Below are the code and all the weights of a small trained network. Each question names an input and a class and asks about switching units off, where a switched-off unit gives its printed mean instead of its output.

import numpy as np


def w(rows, s, z=0):
    codes = np.array(rows[::2]) - 128.0
    scale = np.full(codes.shape[1], s)
    scale[-1] = z or s
    return codes * scale


def norm(h):
    return h / np.sqrt((h * h).mean(-1, keepdims=True) + 1e-5)


def f(y):
    return np.maximum(y, 0)


def log_softmax(a):
    a = a - a.max(-1, keepdims=True)
    return a - np.log(np.exp(a).sum(-1, keepdims=True))


def net(x, mask):
    res = np.array(x, float).reshape(1, 6) / 4 @ E
    u = 0
    for l in range(2):
        y = f(norm(res) @ A[l][:, :-1].T + A[l][:, -1])
        res = res + np.where(mask[u : u + 15], y, B[l][:, -1]) @ B[l][:, :-1]
        u += 15
    return log_softmax(norm(res)[-1] @ U[:, :-1].T + U[:, -1])


A, B = {}, {}
E = w([
[187,62,140,88,66,173,41,120,31],'x0',
[130,87,208,103,133,163,96,148,154],'x1',
[104,154,148,145,255,173,93,155,161],'x2',
[73,122,209,164,78,158,177,209,99],'x3',
[190,111,96,183,178,155,201,192,101],'x4',
[171,150,96,41,163,170,141,192,126],'x5',
],0.012)
A[0] = w([
[128,146,63,88,114,60,82,23,122,135],'L0N1',
[49,168,196,124,135,117,144,133,154,68],'L0N2',
[71,105,138,141,141,98,88,92,194,2],'L0N3',
[177,137,143,47,247,170,70,131,165,111],'L0N4',
[112,174,99,152,242,121,159,133,165,82],'L0N5',
[108,135,56,84,111,82,87,42,158,157],'L0N6',
[199,139,119,98,209,214,65,107,127,86],'L0N7',
[156,163,71,158,246,162,143,215,157,123],'L0N8',
[112,170,54,82,141,148,189,146,111,36],'L0N9',
[126,126,139,166,186,114,201,167,107,84],'L0N10',
[139,102,166,141,133,77,177,46,230,144],'L0N11',
[140,129,141,94,211,167,77,135,193,81],'L0N12',
[116,161,87,119,140,81,189,165,122,122],'L0N13',
[30,131,212,100,120,140,89,141,167,127],'L0N14',
[163,154,163,115,110,143,173,174,91,57],'L0N15',
],0.013,0.0091)
B[0] = w([
[110,115,50,151,93,183,151,69,207,223],'L0N1',
[86,223,229,133,122,125,133,167,122,173],'L0N2',
[137,150,126,172,97,130,98,177,175,149],'L0N3',
[155,48,123,116,183,119,164,135,58,248],'L0N4',
[165,98,135,153,165,33,95,13,133,212],'L0N5',
[161,145,66,160,101,130,158,115,187,220],'L0N6',
[93,102,175,116,159,133,108,112,63,223],'L0N7',
[55,106,101,124,138,184,141,2,173,255],'L0N8',
[111,182,148,92,130,108,140,214,128,163],'L0N9',
[147,159,78,187,102,124,146,106,173,182],'L0N10',
[145,175,145,219,98,142,159,49,216,197],'L0N11',
[161,101,87,77,187,129,200,152,92,201],'L0N12',
[120,103,84,102,136,170,170,126,149,186],'L0N13',
[56,165,212,137,100,227,99,86,85,218],'L0N14',
[132,122,42,110,122,123,129,161,130,156],'L0N15',
],0.012,0.011)
A[1] = w([
[121,221,227,162,123,97,93,125,186,3],'L1N1',
[98,124,41,193,139,85,122,186,178,78],'L1N2',
[57,116,225,157,107,88,130,180,104,57],'L1N3',
[122,146,53,83,87,53,57,40,117,112],'L1N4',
[139,152,178,130,59,91,87,62,161,100],'L1N5',
[183,79,130,130,78,170,60,99,75,180],'L1N6',
[145,142,116,162,235,156,134,159,173,98],'L1N7',
[142,116,140,110,134,73,108,142,145,61],'L1N8',
[97,220,206,119,125,78,40,163,232,28],'L1N9',
[145,186,65,65,129,164,198,251,229,72],'L1N10',
[150,72,106,146,24,157,11,109,82,138],'L1N11',
[192,78,140,103,130,57,90,244,33,122],'L1N12',
[132,189,128,117,213,50,104,139,159,105],'L1N13',
[112,169,129,172,170,123,109,67,131,134],'L1N14',
[191,113,146,100,84,118,147,61,135,110],'L1N15',
],0.011,0.0063)
B[1] = w([
[116,206,152,144,91,148,92,180,110,179],'L1N1',
[240,92,159,113,128,98,135,149,127,181],'L1N2',
[111,123,158,88,202,190,124,130,87,178],'L1N3',
[122,96,77,132,109,153,180,110,192,217],'L1N4',
[69,159,144,131,173,191,221,145,133,206],'L1N5',
[153,130,161,129,213,96,120,94,133,253],'L1N6',
[90,101,131,123,81,96,153,64,189,184],'L1N7',
[107,130,124,124,146,101,140,86,110,128],'L1N8',
[70,199,199,200,58,156,82,190,121,164],'L1N9',
[125,60,31,83,94,132,85,165,56,191],'L1N10',
[176,91,131,121,211,48,152,67,176,240],'L1N11',
[213,195,159,143,134,5,106,195,153,185],'L1N12',
[144,105,104,128,85,170,168,99,134,140],'L1N13',
[158,153,144,137,115,103,132,134,168,248],'L1N14',
[112,163,119,178,120,134,131,134,166,201],'L1N15',
],0.012,0.0069)
U = w([
[56,134,93,110,58,178,115,194,71,72],'0',
[225,134,174,130,151,8,104,173,112,126],'1',
[127,121,77,152,134,144,186,21,201,179],'2',
[99,135,125,137,79,92,71,156,84,2],'3',
[88,109,132,137,73,97,63,163,99,13],'4',
[64,250,206,188,50,184,123,164,152,176],'5',
[127,75,203,58,214,143,123,122,22,133],'6',
[177,109,23,79,34,119,134,222,123,138],'7',
],0.018,0.0085)

Each question gives the input, the list of numbers given to net, and the class t.
The units are the neurons (one row each of A and B). Each row of codes is followed by its name. A weight is (code - 128) times the scale printed after its matrix; where a second scale follows, it is the last column's (A, B and U).
mask holds one flag per neuron, layer by layer. A switched-off neuron (its flag False) gives its mean, the last column of its row in B, instead of its output. The means were averaged over made-up inputs and are rounded, as every weight is.
A unit's drop is (log p(t) with every unit on - log p(t) with that unit switched off) / (log p(t) with every unit on - log p(t) with every unit switched off).
The circuit of an input: a set's keep is (log p(t) with only the set's units on - log p(t) with every unit switched off) / (log p(t) with every unit on - log p(t) with every unit switched off). Starting from the 12 units with the biggest drops (on a tie, the unit counted first), units are removed one at a time, each time the one whose removal leaves the highest keep (on an exact tie, the one counted first), for as long as the keep stays at least 0.8.
units of the circuit, in order: the units of the circuit, biggest drop first
k most important neurons: the k neurons with the biggest drops, biggest first
k most important neurons of layer l: the k neurons of layer l with the biggest drops, biggest first
drop of u: that unit's drop, to one decimal
input [-2,-4,-1,7,6,3], class 7: units of the circuit, in order	(L1N10 L0N15 L0N9)
input [-7,8,-8,0,1,5], class 7: units of the circuit, in order	(L1N10 L0N5 L0N8)
input [-5,-4,-8,0,6,4], class 7: 2 most important neurons	(L1N10 L0N9)
input [6,8,-4,-2,-3,3], class 6: units of the circuit, in order	(L0N8 L0N11)
input [4,-1,-2,7,-3,6], class 1: units of the circuit, in order	(L0N8 L0N1 L1N12)
input [0,3,8,-5,-5,1], class 6: 2 most important neurons	(L0N4 L0N7)
input [3,7,6,-7,4,-7], class 6: units of the circuit, in order	(L0N7 L0N4)
input [6,7,-5,-7,4,1], class 1: 3 most important neurons of layer 0	(L0N8 L0N11 L0N14)
input [-7,5,2,5,6,-5], class 5: 2 most important neurons	(L0N2 L0N4)
input [-3,2,-2,3,-4,7], class 0: 2 most important neurons of layer 0	(L0N5 L0N11)
input [1,6,1,-4,-6,-6], class 5: most important neuron	(L0N14)
input [6,-7,-3,7,-1,5], class 1: 2 most important neurons of layer 0	(L0N8 L0N1)
input [1,4,-4,7,2,2], class 1: 4 most important neurons	(L0N8 L0N11 L0N1 L1N12)
input [6,-6,4,6,2,-2], class 1: most important neuron	(L0N8)
input [4,0,-5,7,-4,-6], class 6: 2 most important neurons of layer 1	(L1N11 L1N3)
input [-4,8,4,-4,-5,-3], class 5: drop of L0N2	0.2
input [8,-3,2,1,3,3], class 1: drop of L0N1	0.1
input [-3,7,-1,0,-3,5], class 6: drop of L0N5	0.0
input [6,2,-5,7,3,6], class 1: drop of L1N12	0.1
input [0,-3,-6,-4,0,3], class 7: 2 most important neurons of layer 0	(L0N8 L0N5)
